Here is a tiny trained network, its code and every weight. The questions are about switching its units off for an input and a target symbol, where a switched-off unit gives its printed mean instead of its output.

import numpy as np


def w(rows, s, z=0):
    codes = np.array(rows[::2]) - 128.0
    scale = np.full(codes.shape[1], s)
    scale[-1] = z or s
    return codes * scale


def f(y):
    return y / 2 * (1 + np.tanh(0.7978845608 * (y + 0.044715 * y**3)))


def softmax(a):
    e = np.exp(a - a.max(-1, keepdims=True))
    return e / e.sum(-1, keepdims=True)


def log_softmax(a):
    a = a - a.max(-1, keepdims=True)
    return a - np.log(np.exp(a).sum(-1, keepdims=True))


def net(x, mask):
    ids = ['ΓΠΦβδεξτ'.index(c) for c in x.split()]
    T = len(ids)
    res = E[ids] + P[:T]
    r = res
    for j in range(3):
        rows = slice(2 * j, 2 * j + 2)
        q, k, v = (r @ M[0][rows].T for M in (Q, K, V))
        z = softmax(np.where(np.tri(T) > 0, q @ k.T / 2**0.5, -1e9)) @ v
        o = O[0][rows]
        res = res + np.where(mask[j], z, o[:, -1]) @ o[:, :-1]
    y = f(res @ A[0][:, :-1].T + A[0][:, -1])
    res = res + np.where(mask[3:15], y, B[0][:, -1]) @ B[0][:, :-1]
    return log_softmax(res[-1] @ U[:, :-1].T + U[:, -1])


Q, K, V, O, A, B = {}, {}, {}, {}, {}, {}
E = w([
[97,85,106,146,191],'Γ',
[22,84,134,189,166],'Π',
[57,203,70,129,8],'Φ',
[184,80,109,169,188],'β',
[160,161,183,48,241],'δ',
[148,34,60,136,105],'ε',
[93,128,208,159,194],'ξ',
[200,84,106,86,165],'τ',
],0.016)
P = w([
[134,86,245,71,54],'0',
[129,107,181,79,103],'1',
[133,117,147,99,130],'2',
[132,121,125,114,151],'3',
[135,124,104,129,166],'4',
[130,126,84,137,172],'5',
[128,132,73,150,181],'6',
[127,131,61,162,189],'7',
[130,128,49,184,197],'8',
],0.011)
Q[0] = w([
[119,2,52,54,100],'h0',
[7,12,141,128,154],'h0',
[148,187,144,119,52],'h1',
[32,231,163,179,7],'h1',
[123,141,68,83,156],'h2',
[198,187,176,108,114],'h2',
],0.0092)
K[0] = w([
[120,43,87,91,143],'h0',
[71,71,123,190,111],'h0',
[162,88,164,128,155],'h1',
[109,5,218,147,144],'h1',
[158,164,118,61,110],'h2',
[172,137,162,111,158],'h2',
],0.014)
V[0] = w([
[141,118,108,182,140],'h0',
[81,103,70,190,107],'h0',
[131,172,120,64,48],'h1',
[217,74,157,77,137],'h1',
[48,158,199,95,200],'h2',
[170,73,137,157,254],'h2',
],0.0091)
O[0] = w([
[129,123,109,85,89,134],'h0',
[149,96,254,45,128,156],'h0',
[187,182,181,173,69,251],'h1',
[105,6,141,67,117,129],'h1',
[17,113,177,170,123,220],'h2',
[100,121,198,151,12,187],'h2',
],0.0077,0.0023)
A[0] = w([
[135,140,204,69,104,117],'n0',
[147,149,159,64,184,149],'n1',
[83,134,204,162,133,95],'n2',
[128,203,94,136,155,37],'n3',
[143,89,111,69,62,40],'n4',
[108,122,177,36,123,2],'n5',
[128,180,132,91,39,104],'n6',
[136,79,66,158,140,147],'n7',
[72,143,152,155,144,152],'n8',
[90,121,84,108,132,20],'n9',
[94,135,147,97,2,52],'n10',
[161,144,100,155,168,179],'n11',
],0.013,0.0032)
B[0] = w([
[141,131,255,119,121,151],'n0',
[52,82,162,80,70,157],'n1',
[151,115,100,97,162,254],'n2',
[46,88,156,92,139,210],'n3',
[86,187,70,148,201,198],'n4',
[142,88,171,209,51,169],'n5',
[18,184,57,155,48,134],'n6',
[95,174,183,104,170,208],'n7',
[171,160,68,104,130,230],'n8',
[177,166,165,155,113,150],'n9',
[98,104,195,119,39,155],'n10',
[142,85,130,131,80,215],'n11',
],0.009,0.0073)
U = w([
[87,50,206,106,109,207],'Γ',
[126,140,1,74,211,186],'Π',
[99,171,71,133,61,139],'Φ',
[146,129,116,233,115,49],'β',
[120,193,175,105,110,2],'δ',
[197,147,78,84,89,135],'ε',
[161,193,160,120,146,10],'ξ',
[160,146,103,154,76,104],'τ',
],0.0074,0.0033)

Each question gives the input, a string of symbols that net reads in full, and the target symbol t.
The units are the heads (2 rows each of Q, K, V and O) and the neurons (one row each of A and B). Each row of codes is followed by its name. A weight is (code - 128) times the scale printed after its matrix; where a second scale follows, it is the last column's (O, A, B and U).
mask holds one flag per unit, heads first, then neurons. A switched-off unit (its flag False) gives its mean, the last column of its rows in O or B, instead of its output. The means were averaged over made-up inputs and are rounded, as every weight is.
A unit's drop is (log p(t) with every unit on - log p(t) with that unit switched off) / (log p(t) with every unit on - log p(t) with every unit switched off).
The circuit of an input: a set's keep is (log p(t) with only the set's units on - log p(t) with every unit switched off) / (log p(t) with every unit on - log p(t) with every unit switched off). Starting from the 12 units with the biggest drops (on a tie, the unit counted first), units are removed one at a time, each time the one whose removal leaves the highest keep (on an exact tie, the one counted first), for as long as the keep stays at least 0.8.
circuit, biggest first: the units of the circuit, biggest drop first
unit that matters most: the unit with the biggest drop
top k neurons: the k neurons with the biggest drops, biggest first
drop when u is switched off: that unit's drop, to one decimal
input ξ ξ ε ξ Π Φ Φ Γ, target Γ: top 2 neurons -> (n3; n1)
input β ξ ξ, target Π: circuit, biggest first -> (h0; n8; h1)
input ξ ξ Π τ Π, target Π: top 4 neurons -> (n8; n2; n11; n1)
input τ Φ Γ ξ Π, target Π: unit that matters most -> h2
input τ ε Π ε δ, target Γ: top 2 neurons -> (n1; n4)
input Π τ ε Π δ Φ Π τ Γ, target Γ: circuit, biggest first -> (h0; n4)
input τ Π Γ β δ Π ε, target Γ: top 3 neurons -> (n8; n10; n2)
input ξ Π Π τ, target Γ: top 2 neurons -> (n8; n5)
input τ ε ε, target Π: top 2 neurons -> (n4; n11)
input δ ξ τ ε, target Γ: top 2 neurons -> (n10; n8)
input ξ Π Π τ ξ, target Π: top 4 neurons -> (n8; n2; n10; n11)
input δ δ δ, target Π: drop when h2 is switched off -> 0.4
input Π Π τ Π β, target Γ: drop when n6 is switched off -> 0.0
input Π Π β, target Γ: drop when n8 is switched off -> 0.1
input ξ β ε Γ Π ε δ, target Γ: unit that matters most -> h1
input Φ Γ Π ε τ β δ, target δ: drop when h2 is switched off -> 0.5
